Below are the code and all the weights of a small trained network. Each question names an input and a class and asks about switching units off, where a switched-off unit gives its printed mean instead of its output.

import numpy as np


def w(rows, s, z=0):
    codes = np.array(rows[::2]) - 128.0
    scale = np.full(codes.shape[1], s)
    scale[-1] = z or s
    return codes * scale


def f(y):
    return np.maximum(y, 0)


def log_softmax(a):
    a = a - a.max(-1, keepdims=True)
    return a - np.log(np.exp(a).sum(-1, keepdims=True))


def net(x, mask):
    res = np.array(x, float).reshape(1, 5) / 4 @ E
    y = f(res @ A[0][:, :-1].T + A[0][:, -1])
    res = res + np.where(mask, y, B[0][:, -1]) @ B[0][:, :-1]
    return log_softmax(res[-1] @ U[:, :-1].T + U[:, -1])


A, B = {}, {}
E = w([
[91,77,68,10,65,63],'x0',
[38,50,190,140,255,111],'x1',
[228,26,45,143,152,232],'x2',
[122,85,239,98,126,182],'x3',
[28,135,59,172,37,188],'x4',
],0.0099)
A[0] = w([
[111,109,93,137,58,220,170],'n0',
[172,34,148,66,189,106,147],'n1',
[168,147,173,104,135,184,52],'n2',
[120,118,165,142,107,135,16],'n3',
[107,172,118,138,120,155,91],'n4',
[59,168,97,98,142,171,94],'n5',
[160,20,51,154,191,202,127],'n6',
[142,143,97,167,150,94,30],'n7',
[119,77,170,64,163,156,77],'n8',
[106,182,134,157,92,138,19],'n9',
[122,85,134,124,71,176,92],'n10',
[33,117,83,133,145,80,110],'n11',
[119,90,128,137,66,201,200],'n12',
[149,110,144,109,175,126,93],'n13',
[99,122,158,166,102,157,14],'n14',
[46,90,221,120,118,130,93],'n15',
[197,187,94,152,140,130,3],'n16',
[104,106,233,212,249,182,153],'n17',
[126,111,209,184,184,123,86],'n18',
[136,134,127,123,78,130,113],'n19',
[137,158,104,166,163,217,5],'n20',
[122,119,153,127,140,132,20],'n21',
[88,93,139,164,194,149,43],'n22',
],0.015,0.0053)
B[0] = w([
[183,136,102,138,120,102,196],'n0',
[144,183,194,92,185,86,197],'n1',
[115,113,104,103,105,119,159],'n2',
[138,129,122,121,122,124,136],'n3',
[143,140,111,115,139,105,149],'n4',
[106,129,138,118,129,86,157],'n5',
[84,43,133,77,218,172,214],'n6',
[134,141,116,152,115,139,144],'n7',
[144,171,103,137,167,124,172],'n8',
[125,127,151,71,137,93,157],'n9',
[151,139,87,148,116,110,161],'n10',
[69,133,115,111,79,67,179],'n11',
[179,132,93,145,115,123,183],'n12',
[125,139,135,102,123,109,158],'n13',
[147,137,113,130,129,118,144],'n14',
[160,153,208,114,215,166,191],'n15',
[132,149,180,148,172,171,163],'n16',
[248,181,132,121,189,93,253],'n17',
[147,163,146,110,136,101,196],'n18',
[149,108,121,126,149,131,156],'n19',
[151,124,111,108,149,155,163],'n20',
[139,126,134,118,133,120,138],'n21',
[136,137,164,100,161,124,172],'n22',
],0.016,0.025)
U = w([
[199,40,110,134,138,204,240],'0',
[155,178,184,250,86,233,15],'1',
[214,179,148,134,154,114,172],'2',
[138,122,91,166,9,75,3],'3',
[53,48,168,93,150,134,175],'4',
],0.011,0.0029)

Each question gives the input, the list of numbers given to net, and the class t.
The units are the neurons (one row each of A and B). Each row of codes is followed by its name. A weight is (code - 128) times the scale printed after its matrix; where a second scale follows, it is the last column's (A, B and U).
mask holds one flag per neuron, in row order. A switched-off neuron (its flag False) gives its mean, the last column of its row in B, instead of its output. The means were averaged over made-up inputs and are rounded, as every weight is.
A unit's drop is (log p(t) with every unit on - log p(t) with that unit switched off) / (log p(t) with every unit on - log p(t) with every unit switched off).
The circuit of an input: a set's keep is (log p(t) with only the set's units on - log p(t) with every unit switched off) / (log p(t) with every unit on - log p(t) with every unit switched off). Starting from the 12 units with the biggest drops (on a tie, the unit counted first), units are removed one at a time, each time the one whose removal leaves the highest keep (on an exact tie, the one counted first), for as long as the keep stays at least 0.8.
units of the circuit, in order: the units of the circuit, biggest drop first
most important unit: the unit with the biggest drop
top k neurons: the k neurons with the biggest drops, biggest first
drop of u: that unit's drop, to one decimal
input [4,-6,0,-1,0], class 3: most important unit : n17
input [3,-8,-2,3,1], class 3: units of the circuit, in order : [n17 n15 n1]
input [-8,3,4,-5,8], class 0: top 3 neurons : [n6 n1 n20]
input [4,0,-4,-3,-3], class 3: top 3 neurons : [n6 n17 n15]
input [5,-7,2,0,3], class 3: units of the circuit, in order : [n17 n15 n1]
input [-1,-5,-1,2,-3], class 1: top 3 neurons : [n17 n6 n1]
input [8,-3,-5,-6,-5], class 3: top 2 neurons : [n6 n17]
input [-1,-3,-6,-8,-1], class 3: top 3 neurons : [n17 n6 n15]
input [7,4,2,-1,-4], class 4: top 2 neurons : [n17 n0]
input [-3,1,6,2,1], class 0: drop of n6 : 1.0
input [-6,3,5,-8,0], class 0: drop of n6 : 0.6
input [6,3,5,0,-5], class 4: drop of n6 : 0.4
